Each row has a name. Each question is about the rows just above it.

fufi: 106; 83; 60; 110; 92; 82; 134; 96; 85; 112; 83; 103; 123; 79; 64; 22; 122; 112; 82; 66; 71; 88; 102; 133; 88; 119; 127; 109; 107; 133; 127; 60; 148; 60; 82; 119; 127; 76; 70; 125; 63; 66; 107; 133; 84; 144; 27
mep: 98; 91; 76; 102; 91; 95; 116; 96; 85; 101; 90; 99; 113; 88; 80; 65; 110; 110; 88; 90; 79; 98; 96; 119; 90; 107; 107; 100; 101; 120; 109; 74; 112; 65; 84; 96; 141; 41; 106; 114; 93; 60; 99; 95; 86; 141; 106
turu: 102; 124; 121; 124; 98; 78; 85; 110; 105; 118; 74; 99; 122; 101; 116; 134; 110; 81; 86; 99; 109; 92; 100; 106; 128; 87; 84; 84; 129; 110; 70; 130; 87; 97; 111; 58; 129; 119; 40; 68; 129; 97; 102; 99; 64; 80; 76
Sofan: 115; 85; 138; 91; 133; 131; 95; 89; 158; 123; 175; 112; 50; 119; 121; 94; 67; 80; 159; 72; 160; 96; 141; 51; 81; 138; 136; 132; 70; 53; 171; 134; 156; 106; 91; 123; 103; 143; 135; 68; 128; 104; 99; 89; 54; 77; 79
karor: 103; 98; 82; 54; 120; 102; 94; 125; 94; 28; 84; 103; 70; 110; 98; 104; 111; 133; 95; 132; 79; 122; 66; 92; 127; 50; 98; 121; 84; 52; 30; 86; 109; 134; 96; 112; 75; 106; 169; 114; 81; 64; 122; 146; 79; 150; 18
Shift each entry of 60 by -1 times 1: : 59
110; 92 with -1 step of 1 on every entry: : 109; 91
Shift each entry of 60; 110; 92 by -1 times 1: : 59; 109; 91

pud: 112; 76; 107; 77; 144; 117; 65; 71
nup: 121; 128; 131; 86; 46; 106; 124; 6
Natuz: 151; 83; 96; 99; 102; 184; 30; 115
kido: 97; 21; 80; 150; 127; 81; 144; 142
Shift each entry of 144 by +1 times 1: : 145
Shift each entry of 128; 131; 86 by -1 times 1: : 127; 130; 85
Shift each entry of 151 by +1 times 1: : 152
Shift each entry of 77; 144; 117 by +1 times 1: : 78; 145; 118

Kag: 140; 131; 102; 97; 74; 78; 123; 117; 79; 126; 96; 87; 65; 99; 110
zus: 123; 80; 57; 58; 75; 159; 123; 77; 125; 117; 134; 66; 86; 119; 92
difi: 119; 93; 98; 110; 120; 141; 139; 100; 135; 75; 94; 86; 86; 103; 120
Suvi: 77; 88; 136; 83; 87; 110; 91; 66; 66; 109; 61; 101; 62; 91; 111
lazen: 89; 148; 163; 169; 104; 73; 143; 134; 36; 144; 39; 89; 133; 94; 80
puz: 192; 166; 104; 82; 57; 68; 141; 130; 53; 158; 93; 82; 53; 105; 113
diraf: 100; 92; 85; 100; 123; 113; 111; 99; 104; 92; 107; 75; 106; 77; 80
zev: 95; 191; 126; 131; 40; 64; 66; 74; 104; 134; 85; 60; 83; 111; 155
36; 144; 39 with -1 step of 1 on every entry: : 35; 143; 38
Move every entry of 104 by +1 step of 1. : 105
96 with -1 step of 1 on every entry: : 95
79; 126; 96; 87 with -1 step of 1 on every entry: : 78; 125; 95; 86
102 with -1 step of 1 on every entry: : 101

Rono: 96; 180; 117; 132; 12; 159; 7; 171; 77
gifi: 96; 180; 117; 132; 12; 159; 7; 171; 163
Sabo: 96; 180; 117; 132; 12; 92; 31; 170; 87
12; 159; 7; 171 with +1 step of 1 on every entry: : 13; 160; 8; 172
Shift each entry of 132 by -1 times 1: : 131
Shift each entry of 12; 159 by +1 times 1: : 13; 160
Move every entry of 12; 159; 7 by -1 step of 1. : 11; 158; 6
Move every entry of 7 by -1 step of 1. : 6

